Here is a tiny trained network, its code and every weight. The questions are about switching its units off for an input and a class, where a switched-off unit gives its printed mean instead of its output.

import numpy as np


def w(rows, s, z=0):
    codes = np.array(rows[::2]) - 128.0
    scale = np.full(codes.shape[1], s)
    scale[-1] = z or s
    return codes * scale


def norm(h):
    return h / np.sqrt((h * h).mean(-1, keepdims=True) + 1e-5)


def f(y):
    return np.maximum(y, 0)


def log_softmax(a):
    a = a - a.max(-1, keepdims=True)
    return a - np.log(np.exp(a).sum(-1, keepdims=True))


def net(x, mask):
    res = np.array(x, float).reshape(1, 4) / 4 @ E
    u = 0
    for l in range(3):
        y = f(norm(res) @ A[l][:, :-1].T + A[l][:, -1])
        res = res + np.where(mask[u : u + 12], y, B[l][:, -1]) @ B[l][:, :-1]
        u += 12
    return log_softmax(norm(res)[-1] @ U[:, :-1].T + U[:, -1])


A, B = {}, {}
E = w([
[141,100,112,185,172,229,121,91,112],'x0',
[253,122,124,148,89,174,127,141,184],'x1',
[169,61,45,26,158,99,137,199,109],'x2',
[225,155,104,102,206,131,130,142,146],'x3',
],0.005)
A[0] = w([
[248,148,149,130,152,174,87,151,196,195],'L0N0',
[149,56,43,96,159,110,156,171,123,65],'L0N1',
[101,72,87,48,180,71,120,198,97,77],'L0N2',
[197,64,51,81,190,223,125,166,86,74],'L0N3',
[13,95,154,114,84,69,151,158,103,88],'L0N4',
[82,63,72,147,225,179,95,97,29,3],'L0N5',
[86,110,82,121,244,136,136,143,46,72],'L0N6',
[151,115,132,227,186,180,161,69,121,94],'L0N7',
[231,115,117,117,89,76,123,187,224,173],'L0N8',
[77,82,71,73,97,94,139,192,50,140],'L0N9',
[83,253,170,119,120,52,140,127,150,203],'L0N10',
[43,141,162,217,139,175,124,55,121,130],'L0N11',
],0.0053,0.0048)
B[0] = w([
[224,107,149,75,134,228,210,196,140,253],'L0N0',
[133,165,94,183,206,114,130,157,54,192],'L0N1',
[121,201,156,238,210,113,106,133,60,211],'L0N2',
[35,243,80,163,164,97,194,188,200,219],'L0N3',
[87,71,192,33,67,145,81,29,158,214],'L0N4',
[24,115,253,64,129,115,101,24,176,178],'L0N5',
[55,209,141,223,152,132,102,161,173,187],'L0N6',
[106,191,190,149,227,154,137,121,70,196],'L0N7',
[199,32,108,48,40,83,144,140,89,243],'L0N8',
[168,69,95,87,101,99,5,17,89,228],'L0N9',
[108,178,238,209,132,195,76,205,190,237],'L0N10',
[93,118,190,85,67,27,14,128,84,243],'L0N11',
],0.005,0.0057)
A[1] = w([
[199,127,19,132,185,136,131,130,77,114],'L1N0',
[109,160,36,132,106,177,198,82,169,21],'L1N1',
[184,178,137,158,208,136,99,123,84,85],'L1N2',
[144,161,124,109,94,160,212,193,180,89],'L1N3',
[142,111,106,172,151,180,133,174,132,65],'L1N4',
[186,165,115,176,204,153,190,185,111,140],'L1N5',
[141,212,183,170,101,151,184,139,189,103],'L1N6',
[158,135,56,98,168,166,216,121,169,72],'L1N7',
[157,139,40,153,141,52,180,147,89,106],'L1N8',
[96,134,2,156,164,100,125,136,101,86],'L1N9',
[176,130,137,125,75,133,238,70,149,2],'L1N10',
[40,158,127,169,118,112,111,111,125,138],'L1N11',
],0.007,0.0081)
B[1] = w([
[170,177,38,161,51,37,135,171,104,209],'L1N0',
[72,64,63,103,159,74,161,14,141,130],'L1N1',
[183,86,96,89,112,139,118,114,60,180],'L1N2',
[128,42,132,229,69,201,146,150,183,196],'L1N3',
[123,125,82,146,163,156,176,112,115,145],'L1N4',
[138,63,194,59,134,232,76,82,122,254],'L1N5',
[163,97,54,119,84,145,78,126,78,196],'L1N6',
[91,128,75,235,48,87,186,174,206,181],'L1N7',
[131,162,147,102,111,119,85,106,39,179],'L1N8',
[156,169,87,152,130,16,124,155,86,157],'L1N9',
[81,119,46,78,209,2,142,224,57,131],'L1N10',
[100,184,90,112,177,80,153,174,153,244],'L1N11',
],0.0061,0.0054)
A[2] = w([
[107,60,128,81,117,98,108,40,154,89],'L2N0',
[188,146,146,97,83,154,199,160,170,29],'L2N1',
[99,214,174,105,162,108,104,172,185,105],'L2N2',
[123,183,163,174,33,129,123,131,156,75],'L2N3',
[132,151,186,172,44,106,101,150,170,94],'L2N4',
[170,166,107,163,68,137,164,125,200,36],'L2N5',
[178,114,121,169,100,172,212,154,205,79],'L2N6',
[172,112,40,108,128,127,187,134,154,1],'L2N7',
[199,73,106,108,154,124,243,122,195,4],'L2N8',
[84,203,136,109,254,117,117,139,146,82],'L2N9',
[150,105,150,31,134,127,96,179,132,52],'L2N10',
[105,63,175,179,159,202,176,41,168,37],'L2N11',
],0.0077,0.0045)
B[2] = w([
[112,86,139,80,69,131,134,99,209,205],'L2N0',
[96,48,143,230,96,205,140,185,167,214],'L2N1',
[145,214,117,211,229,183,228,126,177,252],'L2N2',
[79,168,82,166,180,83,208,136,146,209],'L2N3',
[67,125,65,149,169,59,199,95,155,250],'L2N4',
[135,41,86,107,60,158,163,151,115,174],'L2N5',
[170,34,127,141,77,219,137,124,195,248],'L2N6',
[103,160,71,172,122,50,190,129,148,181],'L2N7',
[70,101,45,241,19,123,208,163,216,192],'L2N8',
[138,137,123,243,157,193,241,160,204,245],'L2N9',
[75,160,173,151,158,182,101,108,181,179],'L2N10',
[159,224,176,55,254,159,89,91,86,159],'L2N11',
],0.0073,0.0042)
U = w([
[48,218,157,217,236,88,168,114,173,252],'0',
[213,28,98,209,47,202,191,202,211,98],'1',
[220,171,32,84,127,3,107,195,19,20],'2',
[237,130,211,87,180,229,81,111,90,53],'3',
[55,30,191,11,47,59,31,35,157,118],'4',
],0.011,0.0029)

Each question gives the input, the list of numbers given to net, and the class t.
The units are the neurons (one row each of A and B). Each row of codes is followed by its name. A weight is (code - 128) times the scale printed after its matrix; where a second scale follows, it is the last column's (A, B and U).
mask holds one flag per neuron, layer by layer. A switched-off neuron (its flag False) gives its mean, the last column of its row in B, instead of its output. The means were averaged over made-up inputs and are rounded, as every weight is.
A unit's drop is (log p(t) with every unit on - log p(t) with that unit switched off) / (log p(t) with every unit on - log p(t) with every unit switched off).
most important unit: the unit with the biggest drop
top k neurons: the k neurons with the biggest drops, biggest first
k most important neurons of layer l: the k neurons of layer l with the biggest drops, biggest first
drop of u: that unit's drop, to one decimal
input [-6,-8,-2,-8], class 4: most important unit -> L0N4
input [4,3,1,-4], class 3: top 2 neurons -> (L0N7, L0N4)
input [-7,-2,1,-5], class 4: 2 most important neurons of layer 0 -> (L0N4, L0N9)
input [8,0,-6,1], class 3: 3 most important neurons of layer 0 -> (L0N7, L0N3, L0N6)
input [5,0,6,-1], class 0: top 2 neurons -> (L0N3, L0N5)
input [5,7,-1,-4], class 3: top 4 neurons -> (L0N7, L2N11, L1N5, L1N0)
input [-3,-8,7,7], class 2: top 4 neurons -> (L0N9, L1N2, L1N0, L1N9)
input [1,-4,2,-4], class 4: 2 most important neurons of layer 0 -> (L0N4, L0N9)
input [-7,5,8,-6], class 4: 2 most important neurons of layer 0 -> (L0N9, L0N8)
input [5,3,-1,-7], class 0: top 2 neurons -> (L0N8, L0N9)
input [-8,-1,3,-2], class 4: 2 most important neurons of layer 0 -> (L0N9, L0N3)
input [-8,7,-7,-7], class 0: top 2 neurons -> (L0N0, L2N3)
input [3,-7,8,7], class 0: 4 most important neurons of layer 0 -> (L0N6, L0N3, L0N5, L0N8)
input [-5,-5,2,8], class 3: 2 most important neurons of layer 0 -> (L0N10, L0N11)
input [-7,3,1,-2], class 4: most important unit -> L0N8
input [-3,-7,7,4], class 2: 2 most important neurons of layer 1 -> (L1N2, L1N9)
input [1,-4,8,0], class 0: top 3 neurons -> (L0N6, L0N3, L0N0)
input [-3,-5,3,-6], class 4: top 2 neurons -> (L0N4, L0N9)
input [-4,5,5,-5], class 2: 2 most important neurons of layer 1 -> (L1N5, L1N0)
input [1,-2,-6,6], class 3: most important unit -> L1N2
input [4,1,-7,7], class 3: drop of L1N3 -> 0.0
input [2,4,-7,5], class 3: drop of L0N7 -> 0.1
input [4,5,-5,1], class 3: drop of L0N7 -> 0.1
input [-1,-1,0,-3], class 4: drop of L0N4 -> 0.5
